Here is a tiny trained network, its code and every weight. The questions are about switching its units off for an input and a class, where a switched-off unit gives its printed mean instead of its output.

import numpy as np


def w(rows, s, z=0):
    codes = np.array(rows[::2]) - 128.0
    scale = np.full(codes.shape[1], s)
    scale[-1] = z or s
    return codes * scale


def f(y):
    return np.maximum(y, 0)


def log_softmax(a):
    a = a - a.max(-1, keepdims=True)
    return a - np.log(np.exp(a).sum(-1, keepdims=True))


def net(x, mask):
    res = np.array(x, float).reshape(1, 7) / 4 @ E
    y = f(res @ A[0][:, :-1].T + A[0][:, -1])
    res = res + np.where(mask, y, B[0][:, -1]) @ B[0][:, :-1]
    return log_softmax(res[-1] @ U[:, :-1].T + U[:, -1])


A, B = {}, {}
E = w([
[80,60,148,157,17,91,208,172,92,69],'x0',
[45,160,216,97,102,88,172,60,214,44],'x1',
[77,97,148,167,241,98,186,180,194,131],'x2',
[247,254,141,96,24,209,219,127,144,124],'x3',
[204,138,51,142,94,9,72,103,81,58],'x4',
[42,180,160,77,132,239,138,236,91,133],'x5',
[150,180,134,93,133,50,123,65,66,114],'x6',
],0.0089)
A[0] = w([
[122,54,153,167,141,4,150,124,133,132,244],'neuron 0',
[133,156,135,81,243,118,67,81,151,181,185],'neuron 1',
[138,108,93,130,155,127,126,180,124,194,18],'neuron 2',
[164,138,174,161,105,160,189,115,184,168,42],'neuron 3',
[178,119,121,109,74,91,107,60,95,141,92],'neuron 4',
[120,88,128,99,51,113,136,183,140,96,59],'neuron 5',
[167,67,87,182,200,150,108,203,132,197,112],'neuron 6',
[158,142,109,125,103,76,93,90,120,138,132],'neuron 7',
[103,140,180,100,100,106,134,114,137,137,41],'neuron 8',
[163,177,125,80,127,141,184,141,101,118,85],'neuron 9',
[163,214,132,119,71,136,166,136,114,111,90],'neuron 10',
[196,156,94,118,64,118,126,117,54,176,224],'neuron 11',
[137,140,119,156,158,57,106,76,195,117,210],'neuron 12',
[111,84,97,160,121,21,163,121,124,90,70],'neuron 13',
[88,133,170,95,113,187,129,159,77,165,145],'neuron 14',
[164,210,149,116,95,154,193,156,165,145,255],'neuron 15',
],0.013,0.0018)
B[0] = w([
[170,170,171,183,141,21,139,84,117,24,244],'neuron 0',
[124,173,145,230,172,13,204,1,126,166,215],'neuron 1',
[65,111,104,128,168,181,95,148,146,107,168],'neuron 2',
[151,28,148,67,90,170,149,108,220,110,184],'neuron 3',
[219,104,120,131,73,135,107,177,125,132,230],'neuron 4',
[126,143,162,161,215,114,147,105,176,134,187],'neuron 5',
[83,143,59,152,140,201,6,169,117,114,208],'neuron 6',
[181,151,143,81,87,138,138,183,111,175,209],'neuron 7',
[139,94,107,147,133,181,116,160,108,135,164],'neuron 8',
[85,128,114,124,195,122,138,118,133,78,197],'neuron 9',
[128,160,105,152,168,152,30,74,182,68,231],'neuron 10',
[193,110,48,129,102,90,77,137,87,52,248],'neuron 11',
[57,80,155,89,185,121,99,31,192,142,213],'neuron 12',
[218,154,142,162,132,50,161,130,123,87,230],'neuron 13',
[93,152,220,143,193,143,177,199,132,72,190],'neuron 14',
[79,66,162,151,176,177,104,21,172,135,233],'neuron 15',
],0.0097,0.019)
U = w([
[112,90,159,105,130,174,192,97,151,141,36],'0',
[181,117,90,112,52,115,107,161,100,90,115],'1',
[141,133,152,144,147,68,167,92,113,99,184],'2',
[144,143,73,145,134,110,107,112,97,146,5],'3',
[122,117,106,147,160,133,86,120,124,79,174],'4',
[60,134,148,108,145,177,148,249,97,152,202],'5',
],0.017,0.0033)

Each question gives the input, the list of numbers given to net, and the class t.
The units are the neurons (one row each of A and B). Each row of codes is followed by its name. A weight is (code - 128) times the scale printed after its matrix; where a second scale follows, it is the last column's (A, B and U).
mask holds one flag per neuron, in row order. A switched-off neuron (its flag False) gives its mean, the last column of its row in B, instead of its output. The means were averaged over made-up inputs and are rounded, as every weight is.
A unit's drop is (log p(t) with every unit on - log p(t) with that unit switched off) / (log p(t) with every unit on - log p(t) with every unit switched off).
The circuit of an input: a set's keep is (log p(t) with only the set's units on - log p(t) with every unit switched off) / (log p(t) with every unit on - log p(t) with every unit switched off). Starting from the 12 units with the biggest drops (on a tie, the unit counted first), units are removed one at a time, each time the one whose removal leaves the highest keep (on an exact tie, the one counted first), for as long as the keep stays at least 0.8.
circuit, biggest first: the units of the circuit, biggest drop first
k most important neurons: the k neurons with the biggest drops, biggest first
drop when u is switched off: that unit's drop, to one decimal
input [-6,-4,-4,0,-6,5,-6], class 5: most important neuron	(neuron 14)
input [3,4,-6,8,7,3,1], class 4: 2 most important neurons	(neuron 10; neuron 15)
input [8,-8,-3,7,5,-1,-6], class 4: 3 most important neurons	(neuron 5; neuron 10; neuron 15)
input [-8,2,-1,-2,-5,8,-3], class 5: 2 most important neurons	(neuron 0; neuron 14)
input [4,8,5,5,3,1,-3], class 0: 2 most important neurons	(neuron 11; neuron 3)
input [5,-3,-2,6,-7,-2,3], class 4: 2 most important neurons	(neuron 10; neuron 11)
input [5,-1,2,-4,-1,-5,-5], class 2: 2 most important neurons	(neuron 0; neuron 13)
input [2,1,-3,-3,6,-4,5], class 1: 3 most important neurons	(neuron 4; neuron 1; neuron 7)
input [6,-3,1,7,1,-1,6], class 4: 3 most important neurons	(neuron 10; neuron 15; neuron 9)
input [-4,1,3,2,0,5,4], class 2: 2 most important neurons	(neuron 1; neuron 6)
input [2,6,-8,4,2,-2,-3], class 4: 3 most important neurons	(neuron 10; neuron 15; neuron 5)
input [-5,-1,8,-6,0,-3,-1], class 2: 2 most important neurons	(neuron 1; neuron 0)
input [7,-6,3,4,-2,-5,8], class 1: 2 most important neurons	(neuron 1; neuron 11)
input [-8,7,-1,-5,-8,8,-2], class 2: circuit, biggest first	(neuron 1)
input [-7,-4,6,-6,3,6,6], class 3: drop when neuron 14 is switched off	0.1
input [-6,-2,7,-3,-7,6,1], class 5: drop when neuron 11 is switched off	0.2
input [-6,-5,-3,2,-1,-7,-3], class 3: drop when neuron 1 is switched off	0.7
